Below is a small trained network, with its code and all its weights. Each question gives an input and a class and asks what happens when units are switched off, that is, made to give their printed mean instead of their output.

import numpy as np


def w(rows, s, z=0):
    codes = np.array(rows[::2]) - 128.0
    scale = np.full(codes.shape[1], s)
    scale[-1] = z or s
    return codes * scale


def norm(h):
    return h / np.sqrt((h * h).mean(-1, keepdims=True) + 1e-5)


def f(y):
    return y / 2 * (1 + np.tanh(0.7978845608 * (y + 0.044715 * y**3)))


def log_softmax(a):
    a = a - a.max(-1, keepdims=True)
    return a - np.log(np.exp(a).sum(-1, keepdims=True))


def net(x, mask):
    res = np.array(x, float).reshape(1, 4) / 4 @ E
    u = 0
    for l in range(4):
        y = f(norm(res) @ A[l][:, :-1].T + A[l][:, -1])
        res = res + np.where(mask[u : u + 5], y, B[l][:, -1]) @ B[l][:, :-1]
        u += 5
    return log_softmax(norm(res)[-1] @ U[:, :-1].T + U[:, -1])


A, B = {}, {}
E = w([
[128,108,123,140,134,134,147,99,130],'x0',
[225,185,136,40,75,182,171,131,149],'x1',
[3,98,77,125,101,211,140,172,167],'x2',
[140,161,57,195,100,168,37,24,130],'x3',
],0.003)
A[0] = w([
[119,173,210,52,159,137,95,185,137,207],'L0N0',
[130,35,186,109,139,3,188,174,122,67],'L0N1',
[148,80,145,157,90,38,44,69,73,100],'L0N2',
[155,132,144,178,169,106,146,208,130,6],'L0N3',
[121,35,140,52,147,202,161,208,145,114],'L0N4',
],0.0031,0.0024)
B[0] = w([
[102,99,162,146,126,116,129,27,123,254],'L0N0',
[132,125,100,114,178,229,88,203,33,242],'L0N1',
[102,160,174,203,89,75,151,143,170,189],'L0N2',
[198,144,94,184,184,253,139,207,123,88],'L0N3',
[137,68,129,159,34,98,194,86,165,233],'L0N4',
],0.0039,0.0016)
A[1] = w([
[100,92,46,128,140,183,135,112,131,103],'L1N0',
[34,72,136,82,144,156,211,189,150,100],'L1N1',
[53,117,134,191,145,216,107,63,97,124],'L1N2',
[163,103,84,44,133,210,158,253,104,69],'L1N3',
[99,155,196,52,142,93,90,148,180,255],'L1N4',
],0.003,0.00097)
B[1] = w([
[66,214,149,30,119,122,64,186,2,157],'L1N0',
[185,85,142,180,70,55,66,147,190,250],'L1N1',
[80,160,127,71,220,78,139,214,213,200],'L1N2',
[110,177,113,236,107,177,89,34,192,178],'L1N3',
[69,31,114,161,123,140,172,78,116,165],'L1N4',
],0.0032,0.0018)
A[2] = w([
[169,114,227,111,104,165,254,139,99,82],'L2N0',
[156,121,167,211,243,64,91,150,46,136],'L2N1',
[58,159,101,175,129,71,110,136,145,2],'L2N2',
[99,33,206,152,165,104,122,144,80,219],'L2N3',
[249,164,155,86,136,127,156,91,74,106],'L2N4',
],0.0039,0.00067)
B[2] = w([
[31,248,153,99,158,37,113,129,177,212],'L2N0',
[79,145,229,111,78,205,237,66,64,255],'L2N1',
[163,173,26,134,116,55,76,129,164,176],'L2N2',
[243,140,71,48,175,162,148,157,59,229],'L2N3',
[141,63,3,121,236,144,46,218,206,211],'L2N4',
],0.0044,0.0031)
A[3] = w([
[220,89,96,143,128,173,65,75,195,36],'L3N0',
[152,2,102,140,147,100,143,230,70,97],'L3N1',
[164,187,172,230,64,100,136,59,92,8],'L3N2',
[108,183,114,101,68,249,122,100,127,105],'L3N3',
[120,105,51,134,96,206,23,107,158,188],'L3N4',
],0.005,0.0015)
B[3] = w([
[112,87,217,186,31,158,85,189,144,166],'L3N0',
[150,83,102,111,55,130,107,180,105,194],'L3N1',
[165,6,68,151,176,60,217,162,207,154],'L3N2',
[139,99,204,91,175,45,253,170,62,177],'L3N3',
[162,142,154,143,171,182,138,89,65,254],'L3N4',
],0.0053,0.0032)
U = w([
[150,139,219,89,168,178,221,105,2,255],'0',
[111,28,45,105,29,124,81,221,97,75],'1',
[168,41,85,220,173,21,202,60,182,128],'2',
[30,198,36,171,162,145,43,41,86,66],'3',
[166,193,111,46,235,57,81,165,213,135],'4',
[52,134,199,72,18,85,209,104,229,75],'5',
[220,99,200,208,98,216,24,122,170,89],'6',
],0.0097,0.0016)

Each question gives the input, the list of numbers given to net, and the class t.
The units are the neurons (one row each of A and B). Each row of codes is followed by its name. A weight is (code - 128) times the scale printed after its matrix; where a second scale follows, it is the last column's (A, B and U).
mask holds one flag per neuron, layer by layer. A switched-off neuron (its flag False) gives its mean, the last column of its row in B, instead of its output. The means were averaged over made-up inputs and are rounded, as every weight is.
A unit's drop is (log p(t) with every unit on - log p(t) with that unit switched off) / (log p(t) with every unit on - log p(t) with every unit switched off).
The circuit of an input: a set's keep is (log p(t) with only the set's units on - log p(t) with every unit switched off) / (log p(t) with every unit on - log p(t) with every unit switched off). Starting from the 12 units with the biggest drops (on a tie, the unit counted first), units are removed one at a time, each time the one whose removal leaves the highest keep (on an exact tie, the one counted first), for as long as the keep stays at least 0.8.
circuit, biggest first: the units of the circuit, biggest drop first
k most important neurons: the k neurons with the biggest drops, biggest first
k most important neurons of layer l: the k neurons of layer l with the biggest drops, biggest first
drop when u is switched off: that unit's drop, to one decimal
input [1,3,-3,-7], class 4: circuit, biggest first : (L2N0, L2N4)
input [-5,-8,-1,-2], class 0: circuit, biggest first : (L2N1)
input [-7,-2,-8,2], class 2: 3 most important neurons : (L3N2, L0N2, L2N1)
input [0,8,-5,2], class 6: circuit, biggest first : (L3N0, L2N4)
input [-7,0,5,-8], class 1: 3 most important neurons : (L1N1, L2N1, L3N1)
input [-1,-2,-2,1], class 2: 2 most important neurons : (L0N2, L3N2)
input [-5,-5,2,0], class 1: 2 most important neurons of layer 2 : (L2N0, L2N3)
input [1,0,5,1], class 3: 2 most important neurons : (L2N1, L2N3)
input [4,0,4,-1], class 1: 3 most important neurons : (L2N1, L1N1, L2N0)
input [5,3,1,-6], class 5: circuit, biggest first : (L2N0, L0N4)
input [7,8,-1,1], class 6: 3 most important neurons : (L2N4, L3N0, L2N1)
input [1,4,-1,-2], class 4: 3 most important neurons : (L2N0, L2N4, L2N1)
input [3,1,-4,1], class 6: 3 most important neurons : (L2N4, L3N0, L1N2)
input [4,-2,-1,7], class 2: 2 most important neurons : (L3N2, L2N4)
input [-7,5,-2,-2], class 4: circuit, biggest first : (L2N4)
input [4,1,-4,-7], class 4: 3 most important neurons : (L2N0, L2N4, L3N4)
input [3,-5,-6,-1], class 0: 2 most important neurons : (L2N1, L0N1)
input [1,3,1,-8], class 5: 2 most important neurons of layer 2 : (L2N0, L2N4)
input [1,7,-5,-8], class 4: drop when L2N0 is switched off : 0.5
input [1,4,6,6], class 0: drop when L3N3 is switched off : 0.3
input [4,2,2,4], class 0: drop when L2N0 is switched off : 0.1
input [-1,-3,-2,3], class 2: drop when L3N2 is switched off : 0.5
input [5,-8,4,-8], class 1: most important neuron : (L3N1)
